Here is a tiny trained network, its code and every weight. The questions are about switching its units off for an input and a class, where a switched-off unit gives its printed mean instead of its output.

import numpy as np


def w(rows, s, z=0):
    codes = np.array(rows[::2]) - 128.0
    scale = np.full(codes.shape[1], s)
    scale[-1] = z or s
    return codes * scale


def norm(h):
    return h / np.sqrt((h * h).mean(-1, keepdims=True) + 1e-5)


def f(y):
    return y / 2 * (1 + np.tanh(0.7978845608 * (y + 0.044715 * y**3)))


def log_softmax(a):
    a = a - a.max(-1, keepdims=True)
    return a - np.log(np.exp(a).sum(-1, keepdims=True))


def net(x, mask):
    res = np.array(x, float).reshape(1, 5) / 4 @ E
    u = 0
    for l in range(4):
        y = f(norm(res) @ A[l][:, :-1].T + A[l][:, -1])
        res = res + np.where(mask[u : u + 6], y, B[l][:, -1]) @ B[l][:, :-1]
        u += 6
    return log_softmax(norm(res)[-1] @ U[:, :-1].T + U[:, -1])


A, B = {}, {}
E = w([
[132,133,66,162,83,27,100,134],'x0',
[141,127,148,114,125,128,121,133],'x1',
[136,105,180,228,147,124,199,197],'x2',
[59,180,106,7,117,134,54,207],'x3',
[43,79,129,114,253,75,45,138],'x4',
],0.007)
A[0] = w([
[140,60,138,150,225,142,117,97,95],'L0N0',
[157,115,109,118,119,178,184,229,122],'L0N1',
[74,149,118,92,86,113,105,123,160],'L0N2',
[108,118,141,139,131,110,112,2,253],'L0N3',
[147,72,174,171,169,78,184,126,103],'L0N4',
[145,40,49,145,67,193,70,173,28],'L0N5',
],0.0073,0.0033)
B[0] = w([
[93,38,144,79,23,181,35,185,198],'L0N0',
[71,190,105,178,103,95,78,100,238],'L0N1',
[224,164,190,19,184,110,157,109,209],'L0N2',
[140,110,155,106,170,120,1,3,252],'L0N3',
[179,75,76,60,115,157,217,129,216],'L0N4',
[101,126,6,133,73,238,83,164,108],'L0N5',
],0.0063,0.0034)
A[1] = w([
[119,154,115,149,153,137,130,251,17],'L1N0',
[144,57,126,162,140,123,138,157,7],'L1N1',
[139,103,175,147,125,155,124,101,151],'L1N2',
[119,112,173,176,125,160,106,146,149],'L1N3',
[132,140,100,140,177,98,129,166,32],'L1N4',
[169,136,120,135,106,153,178,126,68],'L1N5',
],0.012,0.0013)
B[1] = w([
[156,120,186,140,64,150,24,2,254],'L1N0',
[139,164,120,132,228,168,120,200,192],'L1N1',
[142,225,121,151,82,27,112,171,204],'L1N2',
[120,81,79,159,172,61,120,130,175],'L1N3',
[141,72,144,125,159,121,121,98,150],'L1N4',
[104,49,129,48,93,118,187,45,228],'L1N5',
],0.0084,0.0041)
A[2] = w([
[184,94,88,81,135,124,216,84,106],'L2N0',
[109,252,66,103,118,152,166,82,132],'L2N1',
[146,168,84,63,71,143,173,158,2],'L2N2',
[93,110,109,151,79,99,255,187,61],'L2N3',
[153,116,137,180,194,117,157,207,84],'L2N4',
[203,225,143,225,20,178,107,59,69],'L2N5',
],0.0084,0.0025)
B[2] = w([
[95,147,184,140,250,117,2,140,183],'L2N0',
[187,125,97,171,153,156,163,146,186],'L2N1',
[185,79,75,194,143,176,113,166,159],'L2N2',
[144,74,147,156,13,212,60,92,164],'L2N3',
[226,137,81,32,139,83,78,202,149],'L2N4',
[16,188,92,67,171,69,172,201,255],'L2N5',
],0.0082,0.008)
A[3] = w([
[145,75,180,179,73,137,56,76,205],'L3N0',
[100,104,167,2,224,158,136,97,50],'L3N1',
[163,124,250,171,95,128,64,134,187],'L3N2',
[251,224,118,104,135,196,102,136,167],'L3N3',
[99,59,108,132,167,82,124,61,18],'L3N4',
[4,188,108,54,124,83,86,107,254],'L3N5',
],0.0076,0.0018)
B[3] = w([
[110,21,147,222,91,211,35,1,173],'L3N0',
[124,129,94,191,80,66,208,147,185],'L3N1',
[143,129,51,227,101,194,74,36,163],'L3N2',
[150,106,139,145,168,112,89,232,174],'L3N3',
[182,76,134,93,81,197,146,120,146],'L3N4',
[121,198,180,162,94,128,242,82,252],'L3N5',
],0.0079,0.011)
U = w([
[85,234,162,125,125,92,252,98,10],'0',
[115,19,163,221,111,215,53,2,164],'1',
[214,105,86,113,228,174,88,223,254],'2',
],0.0098,0.00059)

Each question gives the input, the list of numbers given to net, and the class t.
The units are the neurons (one row each of A and B). Each row of codes is followed by its name. A weight is (code - 128) times the scale printed after its matrix; where a second scale follows, it is the last column's (A, B and U).
mask holds one flag per neuron, layer by layer. A switched-off neuron (its flag False) gives its mean, the last column of its row in B, instead of its output. The means were averaged over made-up inputs and are rounded, as every weight is.
A unit's drop is (log p(t) with every unit on - log p(t) with that unit switched off) / (log p(t) with every unit on - log p(t) with every unit switched off).
The circuit of an input: a set's keep is (log p(t) with only the set's units on - log p(t) with every unit switched off) / (log p(t) with every unit on - log p(t) with every unit switched off). Starting from the 12 units with the biggest drops (on a tie, the unit counted first), units are removed one at a time, each time the one whose removal leaves the highest keep (on an exact tie, the one counted first), for as long as the keep stays at least 0.8.
circuit, biggest first: the units of the circuit, biggest drop first
unit that matters most: the unit with the biggest drop
k most important neurons: the k neurons with the biggest drops, biggest first
k most important neurons of layer l: the k neurons of layer l with the biggest drops, biggest first
drop of u: that unit's drop, to one decimal
input [8,-4,3,-1,-7], class 1: unit that matters most : L2N3
input [-2,-5,2,-5,6], class 2: 2 most important neurons : L1N1, L1N0
input [6,-7,0,1,7], class 0: 3 most important neurons of layer 2 : L2N3, L2N2, L2N0
input [1,-8,-5,2,-6], class 2: 2 most important neurons : L1N0, L2N2
input [-5,-5,5,-4,2], class 2: circuit, biggest first : L1N1, L2N4
input [-4,8,-5,7,-1], class 2: 3 most important neurons : L2N5, L3N3, L2N2
input [-6,0,7,-1,-8], class 1: 2 most important neurons : L2N3, L1N5
input [-7,4,5,0,-6], class 1: 4 most important neurons : L1N5, L2N3, L1N3, L1N0
input [8,-5,2,0,-1], class 1: 3 most important neurons : L1N0, L2N5, L0N1
input [-2,-6,0,7,0], class 2: 3 most important neurons : L0N2, L2N5, L3N3
input [3,-3,-3,1,4], class 0: 2 most important neurons of layer 2 : L2N3, L2N2
input [2,8,7,-3,-5], class 1: 2 most important neurons : L1N5, L2N3
input [8,-7,-1,-7,-2], class 0: 2 most important neurons : L0N3, L2N5
input [5,-6,8,8,6], class 1: unit that matters most : L1N0
input [-4,4,0,-6,-7], class 0: 2 most important neurons : L2N5, L1N2
input [-1,-7,-4,4,-8], class 2: 2 most important neurons : L2N2, L1N0
input [-8,-8,-6,4,-1], class 2: 2 most important neurons of layer 2 : L2N5, L2N1
input [-5,1,-2,3,6], class 0: drop of L1N0 : 0.8
input [1,-4,-2,-5,-4], class 0: drop of L2N5 : 0.2
input [-6,-3,-3,7,-8], class 2: unit that matters most : L2N2
input [-1,3,-7,8,3], class 0: drop of L3N5 : 0.1
